Below are the code and all the weights of a small trained network. Each question names an input and a class and asks about switching units off, where a switched-off unit gives its printed mean instead of its output.

import numpy as np


def w(rows, s, z=0):
    codes = np.array(rows[::2]) - 128.0
    scale = np.full(codes.shape[1], s)
    scale[-1] = z or s
    return codes * scale


def norm(h):
    return h / np.sqrt((h * h).mean(-1, keepdims=True) + 1e-5)


def f(y):
    return np.maximum(y, 0)


def log_softmax(a):
    a = a - a.max(-1, keepdims=True)
    return a - np.log(np.exp(a).sum(-1, keepdims=True))


def net(x, mask):
    res = np.array(x, float).reshape(1, 8) / 4 @ E
    u = 0
    for l in range(2):
        y = f(norm(res) @ A[l][:, :-1].T + A[l][:, -1])
        res = res + np.where(mask[u : u + 13], y, B[l][:, -1]) @ B[l][:, :-1]
        u += 13
    return log_softmax(norm(res)[-1] @ U[:, :-1].T + U[:, -1])


A, B = {}, {}
E = w([
[128,131,129,126,129,127],'x0',
[129,131,128,128,124,131],'x1',
[126,131,131,126,130,124],'x2',
[138,209,14,100,181,187],'x3',
[148,254,105,209,100,52],'x4',
[127,128,131,127,134,123],'x5',
[127,127,128,128,131,124],'x6',
[4,153,89,163,102,157],'x7',
],0.0055)
A[0] = w([
[151,182,96,145,159,158,5],'L0N1',
[112,119,91,43,198,197,99],'L0N2',
[74,129,119,151,99,150,50],'L0N3',
[147,185,34,94,193,133,38],'L0N4',
[77,77,206,50,107,180,158],'L0N5',
[77,207,134,242,139,113,114],'L0N6',
[125,181,106,45,188,205,95],'L0N7',
[123,17,109,147,169,131,136],'L0N8',
[135,115,67,40,197,153,174],'L0N9',
[183,103,122,123,187,81,232],'L0N10',
[171,173,136,185,128,109,83],'L0N11',
[9,134,115,140,122,136,193],'L0N12',
[2,136,83,85,134,166,76],'L0N13',
],0.0091,0.003)
B[0] = w([
[134,134,103,48,187,57,177],'L0N1',
[162,11,139,205,71,127,244],'L0N2',
[225,116,98,81,134,118,166],'L0N3',
[123,148,93,5,188,162,237],'L0N4',
[115,255,72,81,175,138,245],'L0N5',
[123,96,235,111,91,170,245],'L0N6',
[113,69,172,226,95,144,236],'L0N7',
[136,199,85,81,157,130,208],'L0N8',
[132,116,212,171,73,196,254],'L0N9',
[164,154,80,166,68,159,223],'L0N10',
[82,83,63,121,144,73,192],'L0N11',
[20,92,171,164,152,161,240],'L0N12',
[118,25,17,177,114,55,235],'L0N13',
],0.0063,0.0062)
A[1] = w([
[183,217,126,27,104,182,47],'L1N1',
[181,78,28,75,198,66,148],'L1N2',
[4,143,75,72,242,87,2],'L1N3',
[26,209,34,163,58,155,42],'L1N4',
[209,92,129,187,130,122,91],'L1N5',
[112,52,115,123,40,41,117],'L1N6',
[58,80,90,145,152,172,171],'L1N7',
[2,134,129,164,146,137,146],'L1N8',
[218,192,148,82,147,168,79],'L1N9',
[79,21,136,108,91,132,51],'L1N10',
[84,77,145,66,91,54,160],'L1N11',
[175,209,100,16,235,100,97],'L1N12',
[200,99,122,48,179,99,44],'L1N13',
],0.0068,0.0039)
B[1] = w([
[137,93,107,88,90,89,207],'L1N1',
[121,158,155,100,97,144,198],'L1N2',
[145,156,120,102,247,117,193],'L1N3',
[169,129,118,83,154,126,175],'L1N4',
[113,160,146,180,196,118,180],'L1N5',
[175,208,112,132,147,115,203],'L1N6',
[167,176,119,75,146,87,254],'L1N7',
[79,122,155,133,143,118,243],'L1N8',
[81,101,95,84,81,123,201],'L1N9',
[107,169,149,151,104,95,212],'L1N10',
[186,102,98,107,139,176,188],'L1N11',
[128,75,134,164,68,151,231],'L1N12',
[110,115,105,60,102,139,166],'L1N13',
],0.011,0.0053)
U = w([
[167,101,78,22,48,137,228],'0',
[64,158,111,47,227,92,209],'1',
[209,209,152,146,105,70,88],'2',
[36,168,249,162,93,86,3],'3',
[196,73,131,181,103,224,57],'4',
[38,37,75,199,144,144,48],'5',
],0.016,0.0022)

Each question gives the input, the list of numbers given to net, and the class t.
The units are the neurons (one row each of A and B). Each row of codes is followed by its name. A weight is (code - 128) times the scale printed after its matrix; where a second scale follows, it is the last column's (A, B and U).
mask holds one flag per neuron, layer by layer. A switched-off neuron (its flag False) gives its mean, the last column of its row in B, instead of its output. The means were averaged over made-up inputs and are rounded, as every weight is.
A unit's drop is (log p(t) with every unit on - log p(t) with that unit switched off) / (log p(t) with every unit on - log p(t) with every unit switched off).
The circuit of an input: a set's keep is (log p(t) with only the set's units on - log p(t) with every unit switched off) / (log p(t) with every unit on - log p(t) with every unit switched off). Starting from the 12 units with the biggest drops (on a tie, the unit counted first), units are removed one at a time, each time the one whose removal leaves the highest keep (on an exact tie, the one counted first), for as long as the keep stays at least 0.8.
units of the circuit, in order: the units of the circuit, biggest drop first
most important unit: the unit with the biggest drop
k most important neurons: the k neurons with the biggest drops, biggest first
top k neurons in layer l: the k neurons of layer l with the biggest drops, biggest first
drop when u is switched off: that unit's drop, to one decimal
input [2,-2,7,0,1,-7,0,-3], class 2: 3 most important neurons	(L0N4; L0N5; L0N8)
input [1,4,7,5,-1,-4,2,7], class 5: units of the circuit, in order	(L0N13)
input [-1,-4,7,1,5,8,-2,-7], class 0: top 2 neurons in layer 0	(L0N7; L0N2)
input [6,2,6,1,5,3,3,7], class 1: units of the circuit, in order	(L0N9; L1N3)
input [5,-4,-5,-5,0,-4,7,8], class 1: top 2 neurons in layer 0	(L0N9; L0N2)
input [1,3,-2,8,-1,3,8,-6], class 4: 3 most important neurons	(L0N7; L0N2; L0N9)
input [3,-2,-4,6,-1,4,6,3], class 5: 2 most important neurons	(L0N7; L0N2)
input [5,-3,4,4,-7,3,-7,6], class 5: 2 most important neurons	(L0N2; L0N13)
input [-8,8,3,-8,7,1,1,0], class 2: top 4 neurons in layer 0	(L0N12; L0N9; L0N7; L0N11)
input [4,6,-4,6,5,-4,7,0], class 0: 2 most important neurons	(L0N12; L1N12)
input [-6,-3,-3,-7,1,-1,4,-2], class 2: 2 most important neurons	(L0N4; L0N1)
input [-1,-1,-1,5,6,3,-8,-1], class 0: 2 most important neurons	(L0N12; L1N12)
input [-8,-3,5,1,0,0,2,0], class 4: 3 most important neurons	(L0N9; L0N7; L0N2)
input [6,-6,5,7,-2,5,-3,2], class 5: units of the circuit, in order	(L0N7)
input [0,5,7,2,8,1,6,2], class 1: 2 most important neurons	(L0N9; L0N11)
input [-5,7,8,-8,0,0,-8,-3], class 0: 2 most important neurons	(L0N7; L0N2)
input [3,6,6,-6,5,8,2,0], class 2: 4 most important neurons	(L0N12; L1N6; L0N9; L0N7)
input [8,-6,1,7,7,8,5,-2], class 0: 2 most important neurons	(L1N12; L0N12)
input [4,-8,0,-8,-5,6,6,4], class 1: drop when L0N13 is switched off	0.0
input [1,-2,4,1,4,-2,-5,-2], class 0: most important unit	L0N12
input [-2,-2,6,7,-6,-4,6,4], class 5: drop when L0N13 is switched off	0.1
input [4,3,7,6,-7,-2,-6,7], class 5: drop when L0N2 is switched off	0.2
input [8,-8,1,3,-3,-3,-1,3], class 5: drop when L0N13 is switched off	0.2
